Look-ups in named tables: a row name and a column name give one cell, copied from the table.

Table Sopokov
	Zus	Daf
Reguzo	-2.68	3.97
Fege	4.91	3.98
Pofo	-0.29	-7.91
Vazabon	-2.65	-2.16
Mina	-5.76	0.80
Saf	-3.04	-5.33
Lev	5.25	4.42
Fuloge	-6.10	0.85
Metobu	0.69	-3.98

What is the Zus of Reguzo in Sopokov? -2.68
What is the Daf of Saf in Sopokov? -5.33
What is the Daf of Fuloge in Sopokov? 0.85
What is the Daf of Lev in Sopokov? 4.42
What is the Daf of Metobu in Sopokov? -3.98
What is the Zus of Vazabon in Sopokov? -2.65
What is the Zus of Saf in Sopokov? -3.04
What is the Daf of Mina in Sopokov? 0.80
What is the Zus of Fege in Sopokov? 4.91
What is the Zus of Pofo in Sopokov? -0.29
What is the Zus of Mina in Sopokov? -5.76
What is the Zus of Metobu in Sopokov? 0.69
What is the Zus of Lev in Sopokov? 5.25

Tukap =
fields: Sufani, Sefepa, Sufeke, Nozu, Tef, Bito, Dit
Dulut: [4356, 6489, 5312, 4583, 7559, 5240, 6245]
Kos: [4909, 6155, 5614, 5169, 6509, 5758, 6302]
Tafati: [6860, 3156, 6370, 7285, 2773, 7400, 6450]
Ruk: [3776, 7167, 6037, 4765, 7782, 4597, 5913]
Rez: [8935, 1160, 4844, 7684, 2068, 7659, 5002]
Gude: [3776, 7061, 5804, 4448, 7509, 5146, 6508]
Rarede: [8317, 1465, 6757, 8252, 2021, 8574, 7329]
Likiret: [3534, 7544, 5814, 4035, 8127, 4955, 6621]
Dezosi: [8532, 1696, 5033, 7543, 1378, 7383, 5499]
Ravuf: [4000, 6831, 5796, 4628, 7321, 5281, 6500]

Nozu of Dulut = 4583
Sefepa of Kos = 6155
Bito of Likiret = 4955
Nozu of Ruk = 4765
Tef of Rez = 2068
Nozu of Gude = 4448
Bito of Dezosi = 7383
Bito of Dulut = 5240
Bito of Ravuf = 5281
Sefepa of Likiret = 7544
Tef of Dezosi = 1378
Sufeke of Ruk = 6037
Tef of Likiret = 8127

Sozatun =
	Gam	Vagofu
Fopibup	-37.9	-40.1
Kupide	-60.3	-67.3
Lav	61.0	17.3
Zorop	69.5	22.6
Fimera	-19.0	-11.1

Vagofu of Zorop is 22.6
Vagofu of Fopibup is -40.1
Gam of Lav is 61.0
Gam of Fopibup is -37.9
Vagofu of Fimera is -11.1
Gam of Kupide is -60.3
Gam of Zorop is 69.5
Vagofu of Kupide is -67.3
Vagofu of Lav is 17.3
Gam of Fimera is -19.0

Gesimo.csv
,Vogitin,Mul,Lirera,Koven
Lorofen,23,-3,7,3
Teb,32,25,13,1
Vut,14,-2,40,-4
Nusofom,-15,-32,-19,-13
Niba,-83,96,2,78

Koven of Lorofen is 3
Lirera of Nusofom is -19
Vogitin of Niba is -83
Lirera of Lorofen is 7
Vogitin of Lorofen is 23
Mul of Nusofom is -32
Vogitin of Nusofom is -15
Vogitin of Vut is 14
Lirera of Niba is 2
Mul of Lorofen is -3
Koven of Niba is 78
Mul of Vut is -2
Koven of Vut is -4
Lirera of Teb is 13
Mul of Niba is 96
Lirera of Vut is 40
Vogitin of Teb is 32
Koven of Teb is 1
Mul of Teb is 25

Lodaz:
	Vapi	Kad
Mamaf	0.606	0.025
Sepetur	0.674	0.747
Vifis	0.645	0.892
Kob	0.864	0.830
Dek	0.636	0.739
Tobalut	0.848	0.755
Vekifep	0.663	0.824
Zofupab	0.619	0.552

Sepetur, Kad: 0.747
Tobalut, Kad: 0.755
Vekifep, Kad: 0.824
Zofupab, Vapi: 0.619
Mamaf, Kad: 0.025
Mamaf, Vapi: 0.606
Zofupab, Kad: 0.552
Vifis, Vapi: 0.645
Kob, Vapi: 0.864
Sepetur, Vapi: 0.674
Kob, Kad: 0.830
Dek, Kad: 0.739
Vifis, Kad: 0.892

Zor
columns: Kif, Doke, Sinufov, Tuz
Zeruk: [119, 125, 132, 160]
Rogig: [126, 135, 132, 142]
Porol: [128, 130, 126, 116]
Bena: [148, 133, 90, 100]
Memuz: [128, 129, 108, 116]
Pumuvub: [204, 50, 88, 142]

What is the Doke of Memuz in Zor? 129
What is the Doke of Bena in Zor? 133
What is the Sinufov of Pumuvub in Zor? 88
What is the Kif of Porol in Zor? 128
What is the Kif of Zeruk in Zor? 119
What is the Tuz of Zeruk in Zor? 160

Table Bovipu
	Rato	Bub	Bir	Gog	Rume	Rezakan
Lop	0.71	-6.27	-2.78	3.32	-3.21	1.69
Raf	-1.68	-4.71	3.16	4.99	-2.69	6.77
Kirunu	2.01	-5.49	-3.83	2.48	-2.60	-0.34
Tilore	-1.46	-5.88	1.76	3.74	-3.04	5.42
Zemomug	2.66	-4.90	-4.18	5.83	-2.69	0.00
Vugibef	0.06	-2.95	1.76	9.19	-1.63	5.75
Vefo	1.57	-3.15	-1.03	9.60	-1.63	3.39
Vabib	2.66	-2.56	-2.78	9.19	-1.63	1.69
Mepope	0.06	-6.46	-1.03	1.22	-3.21	3.05

What is the Bir of Lop in Bovipu? -2.78
What is the Rezakan of Lop in Bovipu? 1.69
What is the Gog of Zemomug in Bovipu? 5.83
What is the Rato of Tilore in Bovipu? -1.46
What is the Rume of Mepope in Bovipu? -3.21
What is the Rume of Vugibef in Bovipu? -1.63
What is the Rume of Tilore in Bovipu? -3.04
What is the Rezakan of Vefo in Bovipu? 3.39
What is the Rato of Vugibef in Bovipu? 0.06
What is the Bub of Kirunu in Bovipu? -5.49
What is the Bir of Kirunu in Bovipu? -3.83
What is the Bub of Vugibef in Bovipu? -2.95
What is the Rume of Lop in Bovipu? -3.21
What is the Rato of Vefo in Bovipu? 1.57
What is the Bub of Vabib in Bovipu? -2.56
Row with the largest Rezakan: Raf

